Here is a tiny trained network, its code and every weight. The questions are about switching its units off for an input and a target symbol, where a switched-off unit gives its printed mean instead of its output.

import numpy as np


def w(rows, s, z=0):
    codes = np.array(rows[::2]) - 128.0
    scale = np.full(codes.shape[1], s)
    scale[-1] = z or s
    return codes * scale


def softmax(a):
    e = np.exp(a - a.max(-1, keepdims=True))
    return e / e.sum(-1, keepdims=True)


def log_softmax(a):
    a = a - a.max(-1, keepdims=True)
    return a - np.log(np.exp(a).sum(-1, keepdims=True))


def net(x, mask):
    ids = ['ΔΛΞΠΦΨΩαεζηθστ'.index(c) for c in x.split()]
    T = len(ids)
    res = E[ids] + P[:T]
    u = 0
    for l in range(2):
        r = res
        for j in range(3):
            rows = slice(4 * j, 4 * j + 4)
            q, k, v = (r @ M[l][rows].T for M in (Q, K, V))
            z = softmax(np.where(np.tri(T) > 0, q @ k.T / 4**0.5, -1e9)) @ v
            o = O[l][rows]
            res = res + np.where(mask[u + j], z, o[:, -1]) @ o[:, :-1]
        u += 3
    return log_softmax(res[-1] @ U[:, :-1].T + U[:, -1])


Q, K, V, O = {}, {}, {}, {}
E = w([
[108,105,149],'Δ',
[110,85,159],'Λ',
[114,90,144],'Ξ',
[126,63,178],'Π',
[97,97,135],'Φ',
[97,95,122],'Ψ',
[90,102,111],'Ω',
[135,144,154],'α',
[138,58,111],'ε',
[37,110,170],'ζ',
[51,110,134],'η',
[60,120,76],'θ',
[22,146,113],'σ',
[129,204,253],'τ',
],0.023)
P = w([
[152,147,100],'0',
[152,133,100],'1',
[142,117,99],'2',
[121,104,102],'3',
[105,87,103],'4',
[90,76,100],'5',
[74,63,101],'6',
[58,48,99],'7',
[43,32,94],'8',
[31,22,96],'9',
[18,1,95],'10',
],0.0095)
Q[0] = w([
[179,152,39],'0.h0',
[148,75,87],'0.h0',
[123,173,114],'0.h0',
[102,68,118],'0.h0',
[109,240,116],'0.h1',
[75,97,111],'0.h1',
[121,138,95],'0.h1',
[67,178,72],'0.h1',
[249,115,148],'0.h2',
[108,93,75],'0.h2',
[56,60,138],'0.h2',
[48,129,125],'0.h2',
],0.012)
K[0] = w([
[121,89,52],'0.h0',
[103,160,124],'0.h0',
[114,102,130],'0.h0',
[102,101,145],'0.h0',
[167,220,83],'0.h1',
[160,139,220],'0.h1',
[81,158,138],'0.h1',
[163,253,106],'0.h1',
[187,132,179],'0.h2',
[111,115,136],'0.h2',
[144,51,144],'0.h2',
[75,117,118],'0.h2',
],0.014)
V[0] = w([
[49,54,93],'0.h0',
[162,93,124],'0.h0',
[177,179,108],'0.h0',
[111,122,34],'0.h0',
[212,141,89],'0.h1',
[139,147,137],'0.h1',
[128,147,150],'0.h1',
[108,154,160],'0.h1',
[122,113,172],'0.h2',
[188,159,255],'0.h2',
[248,138,27],'0.h2',
[94,91,177],'0.h2',
],0.0077)
O[0] = w([
[146,117,175,222],'0.h0',
[92,208,131,140],'0.h0',
[159,109,149,37],'0.h0',
[164,112,131,80],'0.h0',
[111,178,132,43],'0.h1',
[143,159,89,98],'0.h1',
[149,158,120,112],'0.h1',
[255,138,140,115],'0.h1',
[96,132,121,168],'0.h2',
[133,80,154,68],'0.h2',
[167,98,133,1],'0.h2',
[82,100,77,224],'0.h2',
],0.0057,0.0066)
Q[1] = w([
[80,75,90],'1.h0',
[211,79,53],'1.h0',
[129,125,27],'1.h0',
[148,159,80],'1.h0',
[188,248,153],'1.h1',
[46,32,143],'1.h1',
[154,125,130],'1.h1',
[108,127,185],'1.h1',
[133,65,163],'1.h2',
[138,187,19],'1.h2',
[159,141,112],'1.h2',
[153,160,140],'1.h2',
],0.016)
K[1] = w([
[115,112,151],'1.h0',
[34,89,3],'1.h0',
[133,57,86],'1.h0',
[153,102,125],'1.h0',
[200,174,166],'1.h1',
[88,68,68],'1.h1',
[131,133,140],'1.h1',
[134,70,161],'1.h1',
[128,154,177],'1.h2',
[101,118,96],'1.h2',
[149,69,148],'1.h2',
[136,118,137],'1.h2',
],0.016)
V[1] = w([
[100,116,85],'1.h0',
[112,156,173],'1.h0',
[117,140,74],'1.h0',
[36,185,154],'1.h0',
[86,188,29],'1.h1',
[201,138,10],'1.h1',
[110,192,89],'1.h1',
[172,112,25],'1.h1',
[161,59,67],'1.h2',
[96,161,50],'1.h2',
[92,188,143],'1.h2',
[145,118,93],'1.h2',
],0.014)
O[1] = w([
[71,179,172,151],'1.h0',
[83,88,113,131],'1.h0',
[116,147,237,95],'1.h0',
[114,199,95,164],'1.h0',
[94,133,228,129],'1.h1',
[91,22,154,11],'1.h1',
[57,160,181,64],'1.h1',
[96,2,179,102],'1.h1',
[39,111,54,111],'1.h2',
[176,101,144,103],'1.h2',
[180,76,180,133],'1.h2',
[70,72,88,97],'1.h2',
],0.0088,0.011)
U = w([
[119,158,98,130],'Δ',
[157,156,120,153],'Λ',
[124,197,213,245],'Ξ',
[200,135,91,179],'Π',
[127,159,120,21],'Φ',
[107,146,133,221],'Ψ',
[104,46,54,221],'Ω',
[113,164,2,14],'α',
[186,153,190,153],'ε',
[73,205,132,203],'ζ',
[77,153,88,229],'η',
[49,120,176,31],'θ',
[101,159,108,130],'σ',
[121,235,123,5],'τ',
],0.0093,0.0036)

Each question gives the input, a string of symbols that net reads in full, and the target symbol t.
The units are the heads (4 rows each of Q, K, V and O). Each row of codes is followed by its name. A weight is (code - 128) times the scale printed after its matrix; where a second scale follows, it is the last column's (O and U).
mask holds one flag per head, layer by layer. A switched-off head (its flag False) gives its mean, the last column of its rows in O, instead of its output. The means were averaged over made-up inputs and are rounded, as every weight is.
A unit's drop is (log p(t) with every unit on - log p(t) with that unit switched off) / (log p(t) with every unit on - log p(t) with every unit switched off).
The circuit of an input: a set's keep is (log p(t) with only the set's units on - log p(t) with every unit switched off) / (log p(t) with every unit on - log p(t) with every unit switched off). Starting from all 6 units, units are removed one at a time, each time the one whose removal leaves the highest keep (on an exact tie, the one counted first), for as long as the keep stays at least 0.8.
circuit, biggest first: the units of the circuit, biggest drop first
heads that matter: for each layer, one digit per head in row order, 1 if its drop is at least 0.15 and else 0, layers parted by /
drop when u is switched off: that unit's drop, to one decimal
input ζ Π Π, target τ: circuit, biggest first -> (1.h1)
input Ψ α Π Δ Π Π ε Φ, target Ω: circuit, biggest first -> (1.h1 0.h2)
input Ξ σ ε Π ε Π ε ε ε ζ ε, target τ: circuit, biggest first -> (0.h2 1.h1)
input Ω ε σ ζ Π Π, target τ: heads that matter -> 001 / 110
input Ω Δ Π ε Π ε η Ψ θ, target θ: heads that matter -> 000 / 010
input Ψ Δ ζ Ψ ε Π ε Ω Π θ Π, target θ: heads that matter -> 000 / 010
input Ψ Λ Π ε Ξ Π ε θ Π τ, target τ: circuit, biggest first -> (1.h0 1.h2 1.h1 0.h1)
input θ Ψ ε, target θ: heads that matter -> 000 / 110
input Λ Ω Π Π Π Π Π Π Π τ Π, target Π: heads that matter -> 000 / 011
input ε Π Π Π τ Λ ε ε Ω, target Ω: heads that matter -> 011 / 011
input ε Π Ξ Π Π ε σ ζ, target Ξ: circuit, biggest first -> (1.h2 1.h1 0.h2)
input ε Π Ψ, target Ω: heads that matter -> 001 / 011
input Δ η ε ε Δ, target Ω: heads that matter -> 010 / 011
input Λ Π σ Ξ Ψ Π Ξ Ξ Π η θ, target θ: circuit, biggest first -> (1.h1)
input Π Π Π θ η Π Π ε Π Ξ, target Ω: circuit, biggest first -> (1.h1 0.h2)
input ε Λ ε, target Ω: heads that matter -> 000 / 010
input Ξ Π Π ε Π Π ζ ε Ω η ε, target ζ: heads that matter -> 001 / 110
input ε η ε Π Π Ψ Π Π Π Ξ η, target ζ: heads that matter -> 001 / 010
input Ξ σ ε, target Ξ: heads that matter -> 000 / 110
input ε Ψ ε ε α Π Π Π ε α, target Ω: circuit, biggest first -> (1.h1)
input α Ω Φ Π Π ε Π Π Ψ η Ξ, target ζ: heads that matter -> 001 / 010
input Π Ω ε, target Ω: heads that matter -> 001 / 011
input ε Π Ξ Π τ, target τ: heads that matter -> 010 / 111
input Π Λ Π Π Π Ξ Π η Π Ξ, target ζ: circuit, biggest first -> (1.h1 0.h2)
input ε τ Π Π ε Π Δ Ξ Π, target Π: circuit, biggest first -> (1.h2 1.h1 1.h0)
input η θ σ Ξ ε Π Π Π Π, target α: circuit, biggest first -> (1.h1 0.h2)
input Π Π Ξ Φ Δ σ Ξ, target Ξ: circuit, biggest first -> (1.h1)
input Λ θ Ξ, target θ: drop when 1.h1 is switched off -> 0.9
input Φ Π σ Π Δ, target Ξ: drop when 1.h1 is switched off -> 1.1
input Π Ω Ψ σ α τ Ξ ε ε, target ε: drop when 1.h0 is switched off -> 0.2
